Below is a small trained network, with its code and all its weights. Each question gives an input and a class and asks what happens when units are switched off, that is, made to give their printed mean instead of their output.

import numpy as np


def w(rows, s, z=0):
    codes = np.array(rows[::2]) - 128.0
    scale = np.full(codes.shape[1], s)
    scale[-1] = z or s
    return codes * scale


def f(y):
    return np.maximum(y, 0)


def log_softmax(a):
    a = a - a.max(-1, keepdims=True)
    return a - np.log(np.exp(a).sum(-1, keepdims=True))


def net(x, mask):
    res = np.array(x, float).reshape(1, 7) / 4 @ E
    y = f(res @ A[0][:, :-1].T + A[0][:, -1])
    res = res + np.where(mask, y, B[0][:, -1]) @ B[0][:, :-1]
    return log_softmax(res[-1] @ U[:, :-1].T + U[:, -1])


A, B = {}, {}
E = w([
[138,216,167,104],'x0',
[126,128,128,128],'x1',
[202,154,27,121],'x2',
[115,110,134,6],'x3',
[131,127,129,128],'x4',
[131,127,130,128],'x5',
[129,128,128,128],'x6',
],0.016)
A[0] = w([
[151,123,69,37,2],'N1',
[147,251,175,111,143],'N2',
[116,44,97,140,241],'N3',
[72,82,208,77,161],'N4',
[95,126,171,104,89],'N5',
[142,157,147,107,122],'N6',
[146,174,73,224,173],'N7',
[107,120,88,87,137],'N8',
[75,121,218,237,239],'N9',
],0.022,0.0075)
B[0] = w([
[105,127,54,59,187],'N1',
[12,226,155,132,202],'N2',
[254,49,125,115,198],'N3',
[132,88,241,171,222],'N4',
[66,85,145,156,168],'N5',
[72,102,101,145,151],'N6',
[155,153,150,230,232],'N7',
[168,134,111,97,161],'N8',
[119,132,6,7,255],'N9',
],0.034,0.03)
U = w([
[157,99,61,68,210],'0',
[54,200,85,59,222],'1',
[196,126,101,254,78],'2',
[105,242,132,240,15],'3',
[149,56,246,120,3],'4',
[39,124,243,147,153],'5',
],0.0088,0.0033)

Each question gives the input, the list of numbers given to net, and the class t.
The units are the neurons (one row each of A and B). Each row of codes is followed by its name. A weight is (code - 128) times the scale printed after its matrix; where a second scale follows, it is the last column's (A, B and U).
mask holds one flag per neuron, in row order. A switched-off neuron (its flag False) gives its mean, the last column of its row in B, instead of its output. The means were averaged over made-up inputs and are rounded, as every weight is.
A unit's drop is (log p(t) with every unit on - log p(t) with that unit switched off) / (log p(t) with every unit on - log p(t) with every unit switched off).
The circuit of an input: a set's keep is (log p(t) with only the set's units on - log p(t) with every unit switched off) / (log p(t) with every unit on - log p(t) with every unit switched off). Starting from all 9 units, units are removed one at a time, each time the one whose removal leaves the highest keep (on an exact tie, the one counted first), for as long as the keep stays at least 0.8.
circuit, biggest first: the units of the circuit, biggest drop first
k most important neurons: the k neurons with the biggest drops, biggest first
drop when u is switched off: that unit's drop, to one decimal
input [-5,-5,1,-7,-6,-3,1], class 2: 2 most important neurons -> (N7 N1)
input [-2,5,-5,3,-1,0,-5], class 4: circuit, biggest first -> (N4)
input [2,-6,0,8,0,2,8], class 5: 2 most important neurons -> (N9 N4)
input [0,6,1,-4,-2,0,1], class 2: 3 most important neurons -> (N7 N2 N1)
input [-1,8,4,-8,0,-6,-1], class 2: 2 most important neurons -> (N7 N2)
input [1,4,8,-1,4,0,4], class 3: 2 most important neurons -> (N9 N3)
input [-4,7,8,-1,-4,-2,3], class 2: 2 most important neurons -> (N9 N7)
input [5,-7,1,-7,-3,-8,-5], class 3: 2 most important neurons -> (N7 N1)
input [-1,-8,-7,-6,-8,-7,-2], class 0: 2 most important neurons -> (N9 N2)
input [0,3,-5,7,-5,0,-3], class 4: 2 most important neurons -> (N2 N4)
input [0,8,5,-5,2,-4,2], class 2: drop when N9 is switched off -> 0.0
input [1,-1,-6,5,-8,-7,3], class 5: drop when N3 is switched off -> 0.6
input [-2,7,4,-8,8,-6,0], class 2: drop when N7 is switched off -> 1.9
input [3,6,-8,4,0,-2,8], class 5: most important neuron -> (N4)
